Moves between nodes:
Saf: b>Kom, y>Kan, h>Kat, u>Mem, l>Rop, s>Zik
Puz: b>Let, y>Zik, h>Kan, u>Rop, l>Dok, s>Sus
Pir: b>Kan, y>Nit, h>Vig, u>Vel, l>Kom, s>Sok
Vig: b>Zuf, y>Daf, h>Baz, u>Rap, l>Tob, s>Koz
Gov: b>Tup, y>Baz, h>Vut, u>Gug, l>Rap, s>Daf
Puf: b>Sus, y>Vut, h>Sok, u>Let, l>Gug, s>Baz
Bal: b>Kas, y>Rap, h>Gug, u>Miz, l>Sir, s>Tob
Kis: b>Baz, y>Ser, h>Bur, u>Sus, l>Tup, s>Lek
Duf: b>Mes, y>Dok, h>Rop, u>Fen, l>Dev, s>Teg
Bur: b>Vep, y>Dut, h>Duf, u>Suz, l>Vek, s>Guz
Zez: b>Til, y>Sed, h>Nes, u>Daf, l>Koz, s>Mel
Sok: b>Suz, y>Rog, h>Koz, u>Pir, l>Vun, s>Vep
Vep: b>Bur, y>Miz, h>Mes, u>Sok, l>Vut, s>Sir
Lek: b>Beb, y>Mem, h>Guz, u>Kis, l>Gon, s>Rop
Kom: b>Saf, y>Pir, h>Tob, u>Nes, l>Sed, s>Vun
Mel: b>Dok, y>Let, h>Kom, u>Zez, l>Mes, s>Gug
Nit: b>Sel, y>Koz, h>Daf, u>Tob, l>Pir, s>Rog
Kat: b>Tob, y>Zuf, h>Tup, u>Kas, l>Buf, s>Sel
Ser: b>Mal, y>Guz, h>Dut, u>Vek, l>Kis, s>Mem
Mal: b>Ser, y>Sir, h>Miz, u>Vut, l>Baz, s>Nes
Daf: b>Gon, y>Beb, h>Mal, u>Gov, l>Vig, s>Zez
Zuf: b>Vig, y>Gon, h>Kis, u>Siz, l>Kat, s>Fen
Baz: b>Kis, y>Mal, h>Vep, u>Puf, l>Gov, s>Beb
Rap: b>Siz, y>Gov, h>Puf, u>Fem, l>Bal, s>Vig
Tob: b>Kat, y>Vig, h>Gov, u>Bal, l>Vel, s>Nit
Gug: b>Biv, y>Puf, h>Vun, u>Mel, l>Fem, s>Gov
Fem: b>Teg, y>Gug, h>Let, u>Mes, l>Miz, s>Rap
Mes: b>Duf, y>Mel, h>Sed, u>Koz, l>Rog, s>Fem
Zik: b>Vun, y>Suz, h>Sel, u>Saf, l>Puz, s>Vek
Sir: b>Guz, y>Bal, h>Fem, u>Vep, l>Mal, s>Vel
Vut: b>Vek, y>Vep, h>Rog, u>Vun, l>Puf, s>Mal
Vun: b>Zik, y>Sok, h>Nit, u>Kom, l>Let, s>Vut
Sed: b>Rop, y>Kom, h>Vel, u>Beb, l>Zez, s>Let
Guz: b>Sir, y>Kas, h>Teg, u>Bur, l>Ser, s>Buf
Vek: b>Vut, y>Bur, h>Dev, u>Zik, l>Sus, s>Ser
Vel: b>Buf, y>Tob, h>Rap, u>Sir, l>Nes, s>Pir
Mem: b>Nes, y>Buf, h>Kas, u>Ser, l>Lek, s>Saf
Rop: b>Sed, y>Saf, h>Buf, u>Lek, l>Til, s>Puz
Fen: b>Koz, y>Til, h>Lek, u>Zuf, l>Sel, s>Duf
Siz: b>Rap, y>Tup, h>Sus, u>Teg, l>Kas, s>Zuf
Sel: b>Nit, y>Fen, h>Gon, u>Kat, l>Kan, s>Dev
Dev: b>Rog, y>Duf, h>Til, u>Sel, l>Suz, s>Dut
Miz: b>Dut, y>Fem, h>Mel, u>Rog, l>Vep, s>Bal
Rog: b>Dev, y>Mes, h>Zez, u>Nit, l>Sok, s>Miz
Kan: b>Pir, y>Sel, h>Zuf, u>Buf, l>Saf, s>Suz
Nes: b>Mem, y>Vel, h>Bal, u>Mal, l>Beb, s>Kom
Beb: b>Lek, y>Nes, h>Sir, u>Baz, l>Daf, s>Sed
Dok: b>Mel, y>Puz, h>Saf, u>Til, l>Duf, s>Biv
Tup: b>Gov, y>Kis, h>Vek, u>Biv, l>Siz, s>Gon
Dut: b>Miz, y>Teg, h>Dok, u>Dev, l>Bur, s>Kas
Suz: b>Sok, y>Dev, h>Fen, u>Kan, l>Zik, s>Bur
Koz: b>Fen, y>Zez, h>Beb, u>Vig, l>Nit, s>Mes
Buf: b>Vel, y>Kat, h>Siz, u>Guz, l>Mem, s>Kan
Til: b>Zez, y>Rop, h>Mem, u>Gon, l>Fen, s>Dok
Teg: b>Fem, y>Biv, h>Puz, u>Duf, l>Dut, s>Siz
Sus: b>Puf, y>Vek, h>Suz, u>Puz, l>Biv, s>Kis
Biv: b>Gug, y>Sus, h>Zik, u>Dok, l>Teg, s>Tup
Gon: b>Daf, y>Lek, h>Ser, u>Tup, l>Zuf, s>Til
Let: b>Puz, y>Vun, h>Pir, u>Sed, l>Mel, s>Puf
Kas: b>Bal, y>Siz, h>Biv, u>Dut, l>Guz, s>Kat

In the rows, 512 stands for zero.

The rows follow the links: the fewer symbols apart two nodes are, the more alike their rows tend to be.

Named rows; a name shown again gets a slightly different row:
Vek: [645,402,721,695,291,423,494,358,615,474,747,478,285,392,626,386,814,742,582,633,581,492,564,629,461,125,493,648,583,606,418,771,567,591,325,829,676,627,364,696,341,545,429,401,571,772,483,461,277,619,528,399,511,573,528,626,474,517,727]
Pir: [376,416,383,313,506,502,726,623,799,806,563,556,839,866,517,583,519,333,614,595,463,598,406,374,555,614,520,554,685,655,612,395,569,480,898,385,514,635,721,512,620,659,652,602,376,470,480,540,874,611,427,502,398,623,439,484,521,551,378]
Rap: [366,626,314,474,606,839,517,643,504,583,302,630,462,385,443,694,271,325,370,410,496,191,442,794,455,701,298,642,456,464,503,391,223,569,506,301,148,301,714,500,389,390,512,378,445,318,494,586,403,166,413,536,505,370,614,291,688,394,600]
Kas: [463,441,481,591,586,411,667,587,508,377,451,273,512,234,339,276,739,752,151,580,464,268,389,771,185,364,509,695,581,461,364,505,526,585,459,673,483,440,513,379,541,293,272,502,730,469,518,578,337,530,416,786,641,437,459,503,437,454,748]
Guz: [365,251,618,577,573,479,685,664,717,487,634,191,438,312,409,199,757,623,308,637,442,406,478,730,217,152,530,748,520,490,447,806,518,466,466,739,642,565,435,514,456,465,284,546,864,515,425,674,440,504,434,650,478,556,464,632,310,530,751]
Teg: [625,673,620,642,523,545,491,503,347,219,515,461,336,193,446,194,566,781,375,570,509,368,536,705,445,482,647,471,440,469,387,378,496,774,223,644,724,588,322,482,351,386,629,387,625,475,648,344,201,563,599,649,512,215,610,396,607,408,839]
Rop: [691,492,687,488,586,146,166,377,369,274,388,449,395,519,676,503,640,643,536,491,492,736,674,176,527,566,719,392,406,439,533,678,756,400,441,617,565,563,303,460,601,609,442,494,472,668,494,511,555,849,650,465,606,596,461,657,283,641,187]
Beb: [519,460,429,428,540,562,372,518,489,726,257,675,500,656,617,913,372,197,600,345,539,533,603,436,623,656,412,518,557,470,668,667,520,336,600,371,151,345,648,544,697,536,314,585,386,625,388,661,582,374,519,275,644,727,488,633,403,646,126]
Mel: [573,713,481,633,385,730,448,417,299,526,573,943,549,686,563,578,122,357,704,411,582,630,559,394,775,797,504,141,471,508,710,248,351,547,498,188,474,465,415,570,505,606,811,603,271,456,617,239,622,427,644,482,411,419,591,449,668,500,485]
Fem: [488,691,436,632,372,837,607,547,454,593,465,750,510,392,386,640,226,471,531,418,619,367,353,748,581,667,427,446,608,584,495,204,333,657,453,348,399,423,593,657,340,424,670,519,391,357,637,326,300,252,491,561,477,301,541,291,838,421,787]
Lek: [654,381,569,450,618,254,210,431,395,270,291,351,304,418,624,570,661,517,460,396,476,588,684,437,470,449,548,530,325,329,471,762,559,367,358,682,407,418,365,489,697,450,237,424,657,710,301,722,452,716,574,431,722,628,583,730,169,486,277]
Til: [616,557,551,499,709,349,190,467,400,90,468,496,465,469,615,368,405,589,406,517,499,671,659,187,531,718,811,314,209,252,586,477,673,562,387,480,715,448,315,383,703,541,574,413,481,544,522,481,571,741,661,606,497,502,564,632,321,495,324]
Rog: [436,602,435,493,450,580,828,540,492,658,609,588,742,635,467,561,392,623,604,523,579,485,305,469,671,731,576,390,791,722,489,162,530,553,788,286,592,657,662,484,338,495,795,653,443,395,641,338,605,507,424,621,361,293,513,365,847,559,689]
Tob: [251,516,264,265,635,556,790,760,664,801,404,439,759,664,409,705,432,408,324,453,378,343,371,559,506,669,436,660,609,536,539,363,451,384,805,355,231,410,798,339,571,433,405,656,550,294,465,743,671,375,316,681,562,472,518,469,537,512,463]
Miz: [403,548,468,603,278,674,850,511,458,740,631,620,594,464,408,539,471,542,566,487,545,286,260,695,587,492,396,507,861,695,522,276,410,654,563,278,399,456,637,504,343,429,625,776,558,377,556,427,475,258,432,615,490,292,487,340,845,514,810]

Each walk starts at a row. The symbols on each line, taken left to right, move it on to the next node.
Answer with the node's row; about right is enough.
[611,578,709,755,504,552,351,382,341,206,556,539,264,241,609,253,489,699,476,477,546,482,653,671,456,460,549,345,350,370,533,581,445,580,160,515,677,442,180,550,481,452,545,525,504,562,572,333,272,430,663,517,550,358,587,595,460,465,794]
s h s h
[505,583,523,688,517,376,720,552,443,363,558,250,473,184,371,205,711,897,340,522,429,383,436,713,379,280,480,548,604,580,400,392,539,668,362,509,667,566,420,370,297,428,509,610,705,494,566,468,287,565,473,698,612,307,502,417,570,476,903]
h s u y s h y
[569,572,563,513,544,214,754,503,427,238,680,297,656,326,442,239,704,865,376,618,510,547,406,430,473,493,697,425,626,580,419,287,789,663,455,589,846,749,400,316,413,487,760,610,641,471,689,389,434,790,490,730,501,324,519,486,625,557,683]
[536,388,633,587,421,443,474,514,613,508,540,349,292,403,510,427,840,586,517,602,538,448,664,766,391,174,465,785,447,493,356,904,514,442,369,919,519,494,423,662,460,495,205,403,659,689,340,713,337,552,525,388,598,666,481,581,338,481,574]
y h u h b l
[425,646,471,436,584,683,306,547,452,487,318,767,614,748,611,686,198,253,642,466,489,626,559,381,753,873,582,324,458,382,734,343,457,412,577,190,418,385,559,549,696,629,649,511,277,393,570,428,768,457,591,443,457,502,603,539,478,566,150]
y s h h
[352,606,244,288,712,714,463,711,553,589,304,584,658,516,424,681,344,209,375,444,551,406,445,572,471,837,433,605,425,425,530,278,416,477,625,412,289,360,814,445,626,437,523,414,376,158,479,575,545,294,360,661,529,467,534,382,610,419,335]
[249,387,386,332,592,578,741,718,735,929,517,479,786,844,451,672,548,251,500,560,422,531,401,494,498,488,367,773,632,593,557,623,386,411,808,404,371,505,785,514,587,680,485,670,626,415,313,712,772,355,332,493,438,715,460,596,444,580,435]
l l u b
[714,412,662,686,429,436,234,416,354,309,401,420,219,280,529,434,650,597,425,395,494,430,673,673,450,298,432,491,448,333,429,828,458,506,285,654,365,401,288,582,496,470,200,440,612,707,400,634,324,476,633,376,647,603,524,622,233,555,470]
s u l l y s b
[402,589,329,417,644,756,311,644,508,524,240,714,518,593,491,817,169,166,546,331,529,447,608,512,644,797,399,352,336,386,653,560,294,338,595,284,260,252,624,491,711,521,454,452,340,377,482,623,595,334,556,454,557,551,553,538,446,487,259]
[452,580,428,552,628,603,389,589,503,221,334,330,320,176,430,352,522,552,222,456,472,265,554,751,279,501,532,585,320,364,393,518,476,623,301,669,504,370,471,452,451,286,336,309,670,376,575,582,229,477,485,658,540,315,647,487,462,392,772]
u l b y h s y
[565,385,594,649,192,717,606,330,606,868,715,743,367,661,452,685,529,410,828,588,576,587,540,636,637,358,276,623,691,721,601,622,390,597,500,552,445,563,612,759,334,638,621,552,409,587,451,427,479,262,482,231,444,623,459,446,630,560,624]
l y h y y h
[488,551,460,285,483,434,478,511,727,803,589,613,605,891,651,779,468,280,775,597,607,720,479,288,677,535,572,591,648,682,615,482,611,425,727,539,495,561,748,630,602,666,567,515,289,608,456,500,764,616,454,373,464,737,489,517,536,616,227]
[294,498,497,655,290,681,869,610,684,878,765,627,621,679,397,582,510,555,647,604,578,492,359,666,502,332,375,594,689,698,439,469,359,540,652,377,534,615,628,633,348,595,618,761,587,517,466,445,556,241,432,410,409,503,446,435,672,628,765]
h y y y
[557,548,559,465,294,583,513,367,636,838,773,715,532,875,579,661,532,481,873,638,619,674,494,437,725,457,535,525,659,778,603,527,578,524,679,490,509,656,610,684,419,680,776,501,334,642,555,426,680,477,484,302,330,705,381,435,758,639,466]
u u h s b s
[493,534,439,311,810,217,604,570,489,287,489,210,742,455,500,378,709,735,229,578,370,629,427,314,362,626,724,530,591,443,464,340,767,531,518,566,669,570,521,286,596,461,579,536,603,378,639,549,648,867,442,802,549,446,458,476,422,552,510]
[648,593,663,609,198,556,499,248,363,709,590,837,536,720,594,812,349,417,770,438,576,656,564,322,867,618,417,289,665,646,651,425,505,511,506,327,377,600,459,573,455,622,688,659,178,641,529,424,594,393,628,276,509,579,474,552,628,596,401]
b y s b s
[420,457,447,442,307,665,568,519,707,897,556,658,412,634,562,745,507,342,689,510,515,450,519,676,528,333,217,754,598,658,507,769,354,487,569,589,286,491,677,764,433,525,275,557,469,576,324,613,516,232,357,242,499,710,380,455,555,527,429]
s y s y b y
[604,641,423,338,824,376,323,567,453,90,475,420,595,468,564,441,511,597,342,539,440,578,561,323,396,795,719,480,319,388,465,288,718,558,386,540,697,560,461,310,621,511,606,318,526,351,662,439,535,812,594,680,522,372,598,434,447,493,501]
[447,759,415,457,530,722,551,534,471,557,613,776,667,588,403,635,267,465,613,480,575,415,401,466,685,821,552,306,558,571,644,125,457,647,542,252,522,513,584,540,414,547,891,463,316,339,741,265,479,412,542,551,350,331,603,269,857,469,607]
b b l u h b u
[609,468,595,684,532,619,250,566,315,191,301,501,254,232,490,330,475,536,324,444,500,424,708,704,435,470,450,386,259,255,509,667,344,473,232,604,517,252,310,471,645,361,302,400,610,502,440,549,224,424,669,602,668,442,581,646,284,440,591]
s l u y h y
[511,397,674,717,367,437,754,483,561,523,802,300,416,431,468,142,764,763,568,744,491,521,482,673,336,80,541,653,610,573,414,691,593,618,420,701,839,748,338,509,323,541,482,579,704,673,546,443,371,546,464,587,493,470,506,542,485,511,895]
[520,401,653,559,523,301,668,471,648,464,832,288,637,565,555,165,716,783,571,652,450,715,463,418,412,298,722,565,543,595,427,542,686,627,438,600,856,761,392,441,458,625,642,602,670,609,597,408,507,720,549,584,364,478,502,567,476,602,786]
s u u h h u u
[789,552,743,644,368,299,312,256,225,293,634,553,320,359,658,520,692,724,638,509,556,732,659,334,694,454,720,318,474,512,493,596,679,555,350,562,659,643,192,523,451,610,611,539,432,792,549,383,424,782,720,455,535,545,540,647,418,593,513]
u b s s
[627,597,660,712,157,689,528,282,370,730,546,835,299,517,531,701,396,416,781,438,657,503,541,691,754,432,292,367,642,633,654,541,311,571,438,361,277,399,547,706,409,459,527,697,295,660,417,425,371,294,580,259,473,579,484,424,572,582,526]
[657,718,580,488,604,432,397,484,403,157,595,414,495,295,563,344,559,823,434,545,479,560,520,393,467,631,717,420,455,455,363,207,636,687,347,604,802,590,376,412,442,463,747,329,452,413,795,259,376,802,559,724,462,262,640,354,649,474,706]
h b y h s
[396,576,346,306,633,467,742,653,609,744,463,459,902,710,465,700,470,433,504,520,512,568,294,297,590,813,534,511,722,589,588,192,572,479,856,241,401,518,752,332,540,571,681,635,495,321,585,484,807,603,422,637,475,426,530,346,666,537,418]
y s l u l h b
[443,596,424,351,869,454,272,677,492,168,207,289,496,306,507,346,537,642,230,507,434,451,554,553,324,650,665,613,273,269,413,472,549,488,360,585,505,352,489,395,624,391,393,223,659,329,529,644,407,679,477,738,592,447,579,491,371,434,468]
[704,368,703,789,246,424,348,294,325,304,598,536,258,288,577,396,698,758,526,515,563,461,601,574,545,273,457,385,439,542,488,727,584,572,197,651,610,499,277,588,370,509,394,566,558,745,424,423,267,531,672,387,663,489,546,611,419,563,605]
u b s s
[512,431,494,587,279,659,424,423,444,739,368,750,261,482,518,819,420,289,592,303,616,437,557,654,534,376,292,534,530,480,590,694,324,362,562,456,164,345,549,648,495,426,323,579,403,613,282,636,488,176,499,212,677,627,448,556,439,518,317]
l s y s
[640,555,528,433,422,437,373,423,443,653,434,700,621,838,703,873,342,274,719,414,577,651,573,254,806,692,512,362,508,569,703,503,602,381,718,357,244,501,531,496,601,601,544,600,236,665,455,430,770,553,593,322,540,736,426,526,481,648,134]
